Here is a tiny trained network, its code and every weight. The questions are about switching its units off for an input and a class, where a switched-off unit gives its printed mean instead of its output.

import numpy as np


def w(rows, s, z=0):
    codes = np.array(rows[::2]) - 128.0
    scale = np.full(codes.shape[1], s)
    scale[-1] = z or s
    return codes * scale


def f(y):
    return y / 2 * (1 + np.tanh(0.7978845608 * (y + 0.044715 * y**3)))


def log_softmax(a):
    a = a - a.max(-1, keepdims=True)
    return a - np.log(np.exp(a).sum(-1, keepdims=True))


def net(x, mask):
    res = np.array(x, float).reshape(1, 3) / 4 @ E
    y = f(res @ A[0][:, :-1].T + A[0][:, -1])
    res = res + np.where(mask, y, B[0][:, -1]) @ B[0][:, :-1]
    return log_softmax(res[-1] @ U[:, :-1].T + U[:, -1])


A, B = {}, {}
E = w([
[154,27,171,87,145,1],'x0',
[213,234,127,100,212,57],'x1',
[109,160,53,42,65,127],'x2',
],0.011)
A[0] = w([
[142,196,46,80,97,129,190],'n1',
[124,4,127,101,119,76,207],'n2',
[143,103,171,160,119,160,112],'n3',
[93,136,121,163,105,190,139],'n4',
[125,47,173,130,105,103,124],'n5',
[127,122,145,139,169,95,65],'n6',
[138,194,122,139,150,142,45],'n7',
[133,102,104,159,102,196,210],'n8',
[116,128,92,124,102,95,232],'n9',
[124,123,115,115,120,148,191],'n10',
[142,72,153,160,149,113,255],'n11',
[114,147,75,73,93,159,112],'n12',
[149,137,161,158,184,103,232],'n13',
[137,151,88,166,105,161,184],'n14',
[150,151,109,87,123,121,95],'n15',
[144,133,174,149,156,153,210],'n16',
[110,148,146,211,173,133,153],'n17',
[130,170,171,136,157,79,22],'n18',
[100,125,124,120,119,192,195],'n19',
[76,181,108,66,138,113,204],'n20',
[128,141,128,140,101,168,94],'n21',
[114,39,109,73,106,108,204],'n22',
[129,117,162,197,135,147,30],'n23',
[147,172,80,52,107,111,171],'n24',
],0.016,0.0031)
B[0] = w([
[19,143,87,127,7,165,200],'n1',
[181,35,250,142,113,194,249],'n2',
[94,129,109,86,164,103,166],'n3',
[177,115,104,217,147,125,193],'n4',
[70,70,201,135,123,202,210],'n5',
[123,170,126,157,162,184,163],'n6',
[73,77,155,53,77,141,176],'n7',
[173,132,101,220,123,125,191],'n8',
[162,133,115,145,100,113,153],'n9',
[134,137,129,158,102,116,145],'n10',
[64,112,173,182,116,124,198],'n11',
[71,224,93,174,110,158,179],'n12',
[174,174,173,179,101,88,198],'n13',
[171,88,116,175,125,124,177],'n14',
[122,120,86,104,119,110,151],'n15',
[176,174,140,138,97,74,174],'n16',
[208,211,174,93,123,129,191],'n17',
[124,209,157,146,116,168,174],'n18',
[146,126,95,211,116,131,181],'n19',
[108,118,80,110,58,97,170],'n20',
[143,116,109,161,157,156,158],'n21',
[150,43,135,58,81,152,211],'n22',
[132,191,94,113,184,120,172],'n23',
[122,139,6,108,114,104,186],'n24',
],0.023,0.019)
U = w([
[170,162,73,190,225,82,35],'0',
[128,162,244,134,154,121,212],'1',
[130,19,190,108,165,172,79],'2',
[177,121,80,59,35,157,179],'3',
[60,123,131,89,131,180,3],'4',
[3,161,20,78,148,71,189],'5',
[102,120,82,211,105,184,203],'6',
],0.0078,0.004)

Each question gives the input, the list of numbers given to net, and the class t.
The units are the neurons (one row each of A and B). Each row of codes is followed by its name. A weight is (code - 128) times the scale printed after its matrix; where a second scale follows, it is the last column's (A, B and U).
mask holds one flag per neuron, in row order. A switched-off neuron (its flag False) gives its mean, the last column of its row in B, instead of its output. The means were averaged over made-up inputs and are rounded, as every weight is.
A unit's drop is (log p(t) with every unit on - log p(t) with that unit switched off) / (log p(t) with every unit on - log p(t) with every unit switched off).
unit that matters most: the unit with the biggest drop
k most important neurons: the k neurons with the biggest drops, biggest first
drop when u is switched off: that unit's drop, to one decimal
input [-1,-1,-3], class 0: unit that matters most => n2
input [2,1,0], class 2: 2 most important neurons => [n17 n12]
input [-2,5,1], class 5: 2 most important neurons => [n2 n22]
input [-4,2,-6], class 1: 2 most important neurons => [n24 n17]
input [8,7,2], class 1: 3 most important neurons => [n18 n13 n2]
input [3,-8,8], class 2: 2 most important neurons => [n2 n22]
input [0,2,0], class 5: 2 most important neurons => [n2 n22]
input [0,-2,8], class 5: 2 most important neurons => [n2 n12]
input [-4,1,5], class 5: 2 most important neurons => [n2 n24]
input [-4,2,-2], class 3: drop when n2 is switched off => 0.4
input [5,7,3], class 3: drop when n13 is switched off => 0.2
input [-8,8,2], class 5: drop when n2 is switched off => 0.2
